Here is a tiny trained network, its code and every weight. The questions are about switching its units off for an input and a target symbol, where a switched-off unit gives its printed mean instead of its output.

import numpy as np


def w(rows, s, z=0):
    codes = np.array(rows[::2]) - 128.0
    scale = np.full(codes.shape[1], s)
    scale[-1] = z or s
    return codes * scale


def f(y):
    return y / 2 * (1 + np.tanh(0.7978845608 * (y + 0.044715 * y**3)))


def softmax(a):
    e = np.exp(a - a.max(-1, keepdims=True))
    return e / e.sum(-1, keepdims=True)


def log_softmax(a):
    a = a - a.max(-1, keepdims=True)
    return a - np.log(np.exp(a).sum(-1, keepdims=True))


def net(x, mask):
    ids = ['αζημφω'.index(c) for c in x.split()]
    T = len(ids)
    res = E[ids] + P[:T]
    q, k, v = (res @ M[0].T for M in (Q, K, V))
    z = softmax(np.where(np.tri(T) > 0, q @ k.T / 2**0.5, -1e9)) @ v
    res = res + np.where(mask[0], z, O[0][:, -1]) @ O[0][:, :-1]
    y = f(res @ A[0][:, :-1].T + A[0][:, -1])
    res = res + np.where(mask[1:9], y, B[0][:, -1]) @ B[0][:, :-1]
    return log_softmax(res[-1] @ U[:, :-1].T + U[:, -1])


Q, K, V, O, A, B = {}, {}, {}, {}, {}, {}
E = w([
[138,141,132,140,143,125,68,180],'α',
[98,23,247,155,166,111,50,169],'ζ',
[201,58,62,108,229,203,146,106],'η',
[66,168,74,187,140,115,123,168],'μ',
[155,170,168,121,135,109,7,88],'φ',
[151,82,4,88,138,2,156,97],'ω',
],0.0098)
P = w([
[164,173,145,246,120,130,126,149],'0',
[160,206,126,107,86,133,61,193],'1',
[159,160,145,213,203,135,118,111],'2',
[169,147,139,100,76,144,108,178],'3',
[125,135,143,187,196,127,119,94],'4',
[165,124,150,76,98,142,152,178],'5',
[101,103,131,173,186,123,136,80],'6',
[144,106,150,44,98,132,147,159],'7',
[83,82,132,137,184,109,141,68],'8',
[153,97,136,23,90,110,180,131],'9',
[50,64,131,119,173,114,142,61],'10',
],0.011)
Q[0] = w([
[168,208,98,69,1,182,150,203],'H1',
[91,132,157,111,72,150,117,175],'H1',
],0.0084)
K[0] = w([
[195,216,118,233,102,131,37,254],'H1',
[130,141,182,179,179,194,108,233],'H1',
],0.0079)
V[0] = w([
[66,121,189,162,128,120,87,166],'H1',
[152,120,180,132,150,254,99,129],'H1',
],0.0091)
O[0] = w([
[111,109,21,123,90,181,99,127,255],'H1',
[135,131,146,91,109,255,127,85,141],'H1',
],0.0076,0.0024)
A[0] = w([
[133,144,120,129,115,128,95,73,68],'N1',
[123,130,132,46,98,79,113,143,213],'N2',
[125,198,178,215,189,136,148,32,239],'N3',
[56,148,90,206,127,155,75,6,8],'N4',
[149,127,3,113,168,184,152,79,165],'N5',
[124,86,170,132,129,226,120,64,154],'N6',
[110,230,21,190,117,135,139,82,49],'N7',
[105,108,89,172,172,112,151,43,59],'N8',
],0.0073,0.0017)
B[0] = w([
[132,137,142,129,144,123,128,106,119],'N1',
[161,93,117,106,100,161,159,152,179],'N2',
[111,127,202,97,132,114,238,113,207],'N3',
[67,134,74,141,182,206,82,2,156],'N4',
[129,213,133,142,137,105,41,192,178],'N5',
[133,67,114,98,102,192,184,118,254],'N6',
[52,180,170,34,148,177,173,149,132],'N7',
[115,185,174,128,149,92,118,153,179],'N8',
],0.0086,0.004)
U = w([
[149,185,142,112,109,124,50,177,230],'α',
[143,87,64,177,109,141,107,119,252],'ζ',
[139,80,148,69,79,161,254,131,130],'η',
[54,143,113,121,141,154,170,130,9],'μ',
[115,150,140,101,130,136,119,36,72],'φ',
[130,125,179,187,143,74,132,151,113],'ω',
],0.0071,0.0023)

Each question gives the input, a string of symbols that net reads in full, and the target symbol t.
The units are the heads (2 rows each of Q, K, V and O) and the neurons (one row each of A and B). Each row of codes is followed by its name. A weight is (code - 128) times the scale printed after its matrix; where a second scale follows, it is the last column's (O, A, B and U).
mask holds one flag per unit, heads first, then neurons. A switched-off unit (its flag False) gives its mean, the last column of its rows in O or B, instead of its output. The means were averaged over made-up inputs and are rounded, as every weight is.
A unit's drop is (log p(t) with every unit on - log p(t) with that unit switched off) / (log p(t) with every unit on - log p(t) with every unit switched off).
The circuit of an input: a set's keep is (log p(t) with only the set's units on - log p(t) with every unit switched off) / (log p(t) with every unit on - log p(t) with every unit switched off). Starting from all 9 units, units are removed one at a time, each time the one whose removal leaves the highest keep (on an exact tie, the one counted first), for as long as the keep stays at least 0.8.
circuit, biggest first: the units of the circuit, biggest drop first
k most important neurons: the k neurons with the biggest drops, biggest first
drop of u: that unit's drop, to one decimal
input ω ζ φ, target ω: circuit, biggest first	H1, N3
input α ζ ζ ω η ζ μ φ ζ μ, target α: circuit, biggest first	N5, H1, N6
input η η ζ, target η: circuit, biggest first	H1, N3, N6
input ζ ζ μ ω, target α: circuit, biggest first	N5, H1, N6
input ζ η η ζ ζ η ζ, target η: circuit, biggest first	H1, N6
input ω ζ ω ζ ω φ φ ζ ζ μ, target α: circuit, biggest first	N5, N6, H1
input ζ ω ζ ζ μ η, target α: circuit, biggest first	N5
input α ζ ζ η ζ ω, target α: 3 most important neurons	N5, N6, N3
input ζ ζ φ, target φ: 2 most important neurons	N4, N3
input φ ζ ζ ζ ω ζ ζ ζ η ω α, target ω: drop of N6	0.2
input ζ ζ η, target η: drop of N6	0.7
input ζ α ζ ζ ζ η, target α: drop of N5	1.3
